Here is a tiny trained network, its code and every weight. The questions are about switching its units off for an input and a target symbol, where a switched-off unit gives its printed mean instead of its output.

import numpy as np


def w(rows, s, z=0):
    codes = np.array(rows[::2]) - 128.0
    scale = np.full(codes.shape[1], s)
    scale[-1] = z or s
    return codes * scale


def norm(h):
    return h / np.sqrt((h * h).mean(-1, keepdims=True) + 1e-5)


def f(y):
    return y / 2 * (1 + np.tanh(0.7978845608 * (y + 0.044715 * y**3)))


def softmax(a):
    e = np.exp(a - a.max(-1, keepdims=True))
    return e / e.sum(-1, keepdims=True)


def log_softmax(a):
    a = a - a.max(-1, keepdims=True)
    return a - np.log(np.exp(a).sum(-1, keepdims=True))


def net(x, mask):
    ids = ['αβγδθλμστψ'.index(c) for c in x.split()]
    T = len(ids)
    res = E[ids] + P[:T]
    r = norm(res)
    for j in range(2):
        rows = slice(3 * j, 3 * j + 3)
        q, k, v = (r @ M[0][rows].T for M in (Q, K, V))
        z = softmax(np.where(np.tri(T) > 0, q @ k.T / 3**0.5, -1e9)) @ v
        o = O[0][rows]
        res = res + np.where(mask[j], z, o[:, -1]) @ o[:, :-1]
    y = f(norm(res) @ A[0][:, :-1].T + A[0][:, -1])
    res = res + np.where(mask[2:6], y, B[0][:, -1]) @ B[0][:, :-1]
    return log_softmax(norm(res)[-1] @ U[:, :-1].T + U[:, -1])


Q, K, V, O, A, B = {}, {}, {}, {}, {}, {}
E = w([
[100,253,169,75],'α',
[144,110,145,111],'β',
[135,141,120,162],'γ',
[122,90,130,172],'δ',
[250,78,138,110],'θ',
[98,124,134,189],'λ',
[164,145,111,161],'μ',
[168,116,115,114],'σ',
[177,156,108,127],'τ',
[163,125,121,100],'ψ',
],0.024)
P = w([
[3,155,83,152],'0',
[194,80,217,194],'1',
[167,83,220,185],'2',
[161,86,223,187],'3',
[160,87,222,186],'4',
[160,82,222,187],'5',
[153,80,227,194],'6',
[152,81,222,191],'7',
[145,82,227,196],'8',
[151,80,224,193],'9',
],0.0066)
Q[0] = w([
[110,19,148,99],'H1',
[179,100,231,163],'H1',
[153,15,140,27],'H1',
[157,165,141,214],'H2',
[75,161,253,3],'H2',
[185,77,155,199],'H2',
],0.014)
K[0] = w([
[133,52,67,206],'H1',
[75,144,30,102],'H1',
[158,56,49,139],'H1',
[126,134,34,135],'H2',
[72,217,250,104],'H2',
[67,135,29,98],'H2',
],0.014)
V[0] = w([
[140,149,92,47],'H1',
[206,128,129,169],'H1',
[158,10,67,97],'H1',
[211,146,30,124],'H2',
[102,216,99,210],'H2',
[129,206,207,59],'H2',
],0.012)
O[0] = w([
[44,158,111,102,122],'H1',
[186,57,112,69,131],'H1',
[128,53,201,130,78],'H1',
[92,108,136,35,244],'H2',
[114,173,70,115,254],'H2',
[196,249,202,155,40],'H2',
],0.013,0.0039)
A[0] = w([
[251,130,78,180,58],'N1',
[204,166,155,97,4],'N2',
[111,169,199,69,179],'N3',
[97,116,178,54,124],'N4',
],0.014,0.0025)
B[0] = w([
[8,165,157,142,253],'N1',
[25,108,172,116,152],'N2',
[66,133,111,190,192],'N3',
[118,223,189,146,218],'N4',
],0.012,0.0054)
U = w([
[234,203,148,138,197],'α',
[194,134,174,247,160],'β',
[97,130,52,162,119],'γ',
[106,31,98,209,112],'δ',
[238,92,166,121,255],'θ',
[30,114,85,231,11],'λ',
[176,110,66,98,169],'μ',
[49,56,159,82,95],'σ',
[131,174,109,48,119],'τ',
[17,161,208,134,36],'ψ',
],0.011,0.0062)

Each question gives the input, a string of symbols that net reads in full, and the target symbol t.
The units are the heads (3 rows each of Q, K, V and O) and the neurons (one row each of A and B). Each row of codes is followed by its name. A weight is (code - 128) times the scale printed after its matrix; where a second scale follows, it is the last column's (O, A, B and U).
mask holds one flag per unit, heads first, then neurons. A switched-off unit (its flag False) gives its mean, the last column of its rows in O or B, instead of its output. The means were averaged over made-up inputs and are rounded, as every weight is.
A unit's drop is (log p(t) with every unit on - log p(t) with that unit switched off) / (log p(t) with every unit on - log p(t) with every unit switched off).
The circuit of an input: a set's keep is (log p(t) with only the set's units on - log p(t) with every unit switched off) / (log p(t) with every unit on - log p(t) with every unit switched off). Starting from all 6 units, units are removed one at a time, each time the one whose removal leaves the highest keep (on an exact tie, the one counted first), for as long as the keep stays at least 0.8.
units of the circuit, in order: the units of the circuit, biggest drop first
unit that matters most: the unit with the biggest drop
which heads matter: for each layer, one digit per head in row order, 1 if its drop is at least 0.15 and else 0, layers parted by /
drop when u is switched off: that unit's drop, to one decimal
input θ λ δ ψ γ, target θ: units of the circuit, in order => H1
input μ μ θ β σ μ μ, target μ: units of the circuit, in order => H2, H1
input β μ ψ θ β θ, target β: which heads matter => 01
input δ ψ σ β μ γ, target δ: units of the circuit, in order => H2, H1
input β δ μ μ, target β: units of the circuit, in order => H1, N1, H2
input τ τ μ β γ, target τ: which heads matter => 01
input μ δ λ β τ, target μ: which heads matter => 01
input τ λ ψ σ β, target τ: which heads matter => 10
input ψ θ ψ α α δ, target ψ: units of the circuit, in order => H2, N4
input σ σ ψ σ λ τ λ τ ψ μ, target σ: which heads matter => 00
input θ γ τ β μ μ β θ δ, target θ: which heads matter => 10
input δ σ β β β γ β α, target α: which heads matter => 01
input θ σ θ δ δ δ σ ψ, target θ: which heads matter => 00
input γ ψ θ, target γ: unit that matters most => H2
input δ τ θ μ μ δ, target δ: which heads matter => 01
input σ ψ σ ψ σ ψ λ τ γ, target σ: which heads matter => 01
input γ ψ ψ τ σ μ, target γ: which heads matter => 01
input β ψ α γ ψ α ψ ψ, target β: drop when H1 is switched off => 0.1
input σ σ σ σ τ, target σ: drop when H2 is switched off => 0.6
input σ τ γ β θ θ, target σ: drop when N2 is switched off => 0.0
input λ σ δ μ δ γ λ τ, target λ: units of the circuit, in order => H2
